Below are the code and all the weights of a small trained network. Each question names an input and a target symbol and asks about switching units off, where a switched-off unit gives its printed mean instead of its output.

import numpy as np


def w(rows, s, z=0):
    codes = np.array(rows[::2]) - 128.0
    scale = np.full(codes.shape[1], s)
    scale[-1] = z or s
    return codes * scale


def norm(h):
    return h / np.sqrt((h * h).mean(-1, keepdims=True) + 1e-5)


def f(y):
    return np.maximum(y, 0)


def softmax(a):
    e = np.exp(a - a.max(-1, keepdims=True))
    return e / e.sum(-1, keepdims=True)


def log_softmax(a):
    a = a - a.max(-1, keepdims=True)
    return a - np.log(np.exp(a).sum(-1, keepdims=True))


def net(x, mask):
    ids = ['βδεζηθσ'.index(c) for c in x.split()]
    T = len(ids)
    res = E[ids] + P[:T]
    u = 0
    for l in range(3):
        q, k, v = (norm(res) @ M[l].T for M in (Q, K, V))
        z = softmax(np.where(np.tri(T) > 0, q @ k.T / 4**0.5, -1e9)) @ v
        res = res + np.where(mask[u], z, O[l][:, -1]) @ O[l][:, :-1]
        u += 1
        y = f(norm(res) @ A[l][:, :-1].T + A[l][:, -1])
        res = res + np.where(mask[u : u + 8], y, B[l][:, -1]) @ B[l][:, :-1]
        u += 8
    return log_softmax(norm(res)[-1] @ U[:, :-1].T + U[:, -1])


Q, K, V, O, A, B = {}, {}, {}, {}, {}, {}
E = w([
[117,120,137,157,105,122,103],'β',
[106,119,150,127,154,119,113],'δ',
[142,153,121,74,168,174,188],'ε',
[142,170,132,87,94,130,151],'ζ',
[175,91,107,210,143,184,153],'η',
[120,123,154,125,129,105,101],'θ',
[254,95,159,156,114,122,145],'σ',
],0.0084)
P = w([
[140,160,253,238,75,201,193],'0',
[137,95,204,116,79,204,129],'1',
[108,63,153,169,112,115,188],'2',
[140,153,95,184,135,78,164],'3',
[131,38,98,90,112,134,135],'4',
[171,133,163,100,139,176,90],'5',
[143,88,52,119,149,73,141],'6',
[175,208,96,164,187,87,128],'7',
[179,113,93,59,143,155,66],'8',
[160,166,174,104,188,167,105],'9',
[168,188,89,124,197,96,104],'10',
],0.0039)
Q[0] = w([
[95,223,91,117,132,102,114],'0.h1',
[156,160,149,136,165,165,31],'0.h1',
[97,81,126,51,72,207,107],'0.h1',
[147,89,3,93,151,85,93],'0.h1',
],0.012)
K[0] = w([
[100,156,97,65,132,122,43],'0.h1',
[191,146,49,123,176,91,108],'0.h1',
[86,126,130,150,123,47,185],'0.h1',
[122,8,89,75,103,121,147],'0.h1',
],0.012)
V[0] = w([
[108,133,201,20,252,124,131],'0.h1',
[162,247,113,64,78,124,170],'0.h1',
[219,116,178,92,117,27,121],'0.h1',
[174,126,99,147,197,188,191],'0.h1',
],0.0041)
O[0] = w([
[78,3,210,75,121,193,116,129],'0.h1',
[151,37,29,93,102,78,140,54],'0.h1',
[81,118,191,95,90,39,223,249],'0.h1',
[46,137,89,136,157,83,91,199],'0.h1',
],0.0044,0.0015)
A[0] = w([
[96,139,158,53,87,127,114,213],'0.n1',
[62,197,110,142,153,134,36,4],'0.n2',
[71,133,147,185,24,91,51,107],'0.n3',
[123,213,45,86,116,182,106,54],'0.n4',
[3,134,135,132,147,45,144,144],'0.n5',
[179,148,21,73,134,162,224,94],'0.n6',
[70,128,119,178,140,140,11,186],'0.n7',
[149,235,116,167,153,148,206,151],'0.n8',
],0.0048,0.004)
B[0] = w([
[39,159,72,162,132,92,149,253],'0.n1',
[225,183,96,148,110,203,21,139],'0.n2',
[65,179,137,44,243,113,124,161],'0.n3',
[117,105,186,88,76,52,253,139],'0.n4',
[55,226,107,117,128,95,73,209],'0.n5',
[86,157,240,132,191,233,119,187],'0.n6',
[68,77,197,59,183,81,88,208],'0.n7',
[68,83,101,58,72,178,82,238],'0.n8',
],0.0043,0.0036)
Q[1] = w([
[82,147,158,70,44,83,150],'1.h1',
[195,38,92,204,121,147,105],'1.h1',
[31,70,75,219,209,143,77],'1.h1',
[105,116,128,56,143,4,71],'1.h1',
],0.0039)
K[1] = w([
[144,104,104,33,174,96,155],'1.h1',
[142,132,140,190,4,215,148],'1.h1',
[30,197,57,150,197,183,124],'1.h1',
[142,158,209,62,79,57,133],'1.h1',
],0.0041)
V[1] = w([
[182,98,133,133,159,163,93],'1.h1',
[254,88,129,156,111,92,129],'1.h1',
[146,128,149,143,80,224,155],'1.h1',
[116,128,138,10,96,152,178],'1.h1',
],0.0039)
O[1] = w([
[83,138,65,159,151,132,158,91],'1.h1',
[75,125,148,147,255,106,133,3],'1.h1',
[55,135,91,109,87,81,134,122],'1.h1',
[126,166,174,180,97,57,135,158],'1.h1',
],0.0042,0.004)
A[1] = w([
[170,106,176,168,223,88,161,66],'1.n1',
[110,175,143,226,155,152,131,136],'1.n2',
[89,186,110,99,181,102,178,2],'1.n3',
[148,146,191,125,189,109,129,123],'1.n4',
[141,101,135,78,133,142,215,95],'1.n5',
[104,42,76,98,151,68,94,9],'1.n6',
[199,73,132,254,49,166,161,40],'1.n7',
[127,189,150,41,86,110,119,184],'1.n8',
],0.0066,0.0032)
B[1] = w([
[60,74,58,113,152,127,101,148],'1.n1',
[191,87,139,68,157,82,123,146],'1.n2',
[135,194,120,191,116,60,156,138],'1.n3',
[106,70,114,143,93,120,147,162],'1.n4',
[129,190,107,140,175,134,80,153],'1.n5',
[152,182,110,29,88,117,147,143],'1.n6',
[253,238,181,149,71,194,78,166],'1.n7',
[169,92,104,207,145,139,147,254],'1.n8',
],0.0067,0.0073)
Q[2] = w([
[206,148,3,240,53,69,186],'2.h1',
[78,237,31,81,115,204,191],'2.h1',
[109,204,139,129,155,253,224],'2.h1',
[198,204,177,157,140,157,145],'2.h1',
],0.005)
K[2] = w([
[174,158,67,201,40,117,189],'2.h1',
[158,170,95,9,19,120,122],'2.h1',
[116,52,116,25,2,109,145],'2.h1',
[110,72,70,143,85,91,124],'2.h1',
],0.0062)
V[2] = w([
[227,15,90,88,188,98,106],'2.h1',
[100,107,168,125,254,151,40],'2.h1',
[45,151,114,32,43,93,99],'2.h1',
[115,151,87,149,77,112,47],'2.h1',
],0.003)
O[2] = w([
[198,144,194,106,39,212,105,2],'2.h1',
[138,59,179,209,24,5,138,4],'2.h1',
[233,128,116,206,178,59,71,7],'2.h1',
[213,114,112,115,161,125,175,187],'2.h1',
],0.0028,0.0015)
A[2] = w([
[165,141,48,60,95,77,189,2],'2.n1',
[95,97,95,115,209,92,45,135],'2.n2',
[174,86,79,46,184,153,101,97],'2.n3',
[171,124,122,182,145,183,121,134],'2.n4',
[191,191,67,155,152,154,183,79],'2.n5',
[116,116,139,171,22,109,254,3],'2.n6',
[121,85,68,158,156,136,192,138],'2.n7',
[205,87,54,151,116,90,140,129],'2.n8',
],0.0064,0.0053)
B[2] = w([
[103,155,169,145,228,254,161,160],'2.n1',
[195,143,143,117,107,164,156,191],'2.n2',
[65,138,125,155,117,119,169,168],'2.n3',
[88,122,89,117,161,71,101,253],'2.n4',
[135,61,173,122,148,88,105,242],'2.n5',
[211,39,11,124,120,139,209,170],'2.n6',
[189,152,147,95,154,108,149,192],'2.n7',
[65,145,128,117,134,181,110,209],'2.n8',
],0.0082,0.0042)
U = w([
[229,166,151,138,111,167,69,139],'β',
[64,80,62,135,170,104,29,7],'δ',
[87,170,145,109,171,213,182,166],'ε',
[178,61,68,137,109,130,203,171],'ζ',
[112,127,143,3,82,79,117,112],'η',
[100,50,227,182,97,119,135,105],'θ',
[107,209,136,177,112,49,162,170],'σ',
],0.0075,0.0021)

Each question gives the input, a string of symbols that net reads in full, and the target symbol t.
The units are the heads (4 rows each of Q, K, V and O) and the neurons (one row each of A and B). Each row of codes is followed by its name. A weight is (code - 128) times the scale printed after its matrix; where a second scale follows, it is the last column's (O, A, B and U).
mask holds one flag per unit, layer by layer, with each layer's heads first. A switched-off unit (its flag False) gives its mean, the last column of its rows in O or B, instead of its output. The means were averaged over made-up inputs and are rounded, as every weight is.
A unit's drop is (log p(t) with every unit on - log p(t) with that unit switched off) / (log p(t) with every unit on - log p(t) with every unit switched off).
The circuit of an input: a set's keep is (log p(t) with only the set's units on - log p(t) with every unit switched off) / (log p(t) with every unit on - log p(t) with every unit switched off). Starting from the 12 units with the biggest drops (on a tie, the unit counted first), units are removed one at a time, each time the one whose removal leaves the highest keep (on an exact tie, the one counted first), for as long as the keep stays at least 0.8.
circuit, biggest first: the units of the circuit, biggest drop first
most important unit: the unit with the biggest drop
top k neurons: the k neurons with the biggest drops, biggest first
top k neurons in layer l: the k neurons of layer l with the biggest drops, biggest first
input δ σ δ θ η, target β: circuit, biggest first	(1.n7)
input θ η σ δ δ σ σ δ, target σ: circuit, biggest first	(0.h1, 1.n3)
input ζ ε ζ β, target η: circuit, biggest first	(0.h1, 0.n7, 1.n6)
input ζ δ θ δ η θ β, target β: circuit, biggest first	(2.n2, 0.h1, 0.n7)
input δ δ ε δ δ δ σ σ θ σ, target ε: top 4 neurons	(1.n1, 2.n8, 0.n7, 0.n5)
input σ ε δ θ, target η: circuit, biggest first	(0.h1, 1.n6)
input β ζ δ, target δ: top 4 neurons	(1.n8, 0.n1, 1.n1, 2.n4)
input δ δ δ η θ, target θ: circuit, biggest first	(0.h1, 2.h1)
input σ δ δ δ β ζ δ δ δ ζ, target δ: top 2 neurons	(1.n5, 2.n4)
input ζ δ η η δ ζ ε ζ η, target ε: top 2 neurons	(0.n7, 2.n3)
input δ θ δ β ε δ δ δ β ε, target δ: top 3 neurons	(2.n4, 1.n5, 1.n6)
input β δ δ ε δ δ δ ζ ζ ε, target δ: top 2 neurons	(1.n5, 2.n4)
input β θ η ε ε η η, target ε: top 3 neurons in layer 2	(2.n3, 2.n2, 2.n8)
input δ η δ δ θ δ δ η ζ δ, target β: top 2 neurons in layer 2	(2.n2, 2.n5)
input ζ ε δ δ σ σ σ δ η ζ θ, target β: circuit, biggest first	(2.n2)
input ζ σ δ, target ε: top 2 neurons	(2.n1, 1.n6)
input δ δ θ β η θ δ η σ β, target β: top 3 neurons	(2.n2, 0.n7, 0.n2)
input θ ζ δ, target ζ: top 3 neurons	(1.n7, 2.n6, 0.n5)
input ζ δ θ ε σ δ, target η: top 2 neurons	(1.n6, 2.n2)
input δ β β σ ζ β, target σ: circuit, biggest first	(0.h1)
input ζ δ η η ζ δ σ ζ δ σ σ, target ε: top 3 neurons in layer 2	(2.n8, 2.n3, 2.n6)
input ε ζ σ ζ δ δ δ σ, target δ: top 2 neurons in layer 1	(1.n7, 1.n1)
input δ β ζ σ δ σ δ ζ δ ζ, target δ: top 2 neurons	(1.n5, 0.n6)
input δ η σ, target β: top 2 neurons	(1.n7, 0.n7)
input δ θ σ θ η δ δ β δ ζ, target ζ: top 2 neurons	(1.n8, 2.n6)
input θ δ β, target ζ: top 2 neurons	(0.n3, 2.n6)
input β σ ε θ, target σ: most important unit	0.n5
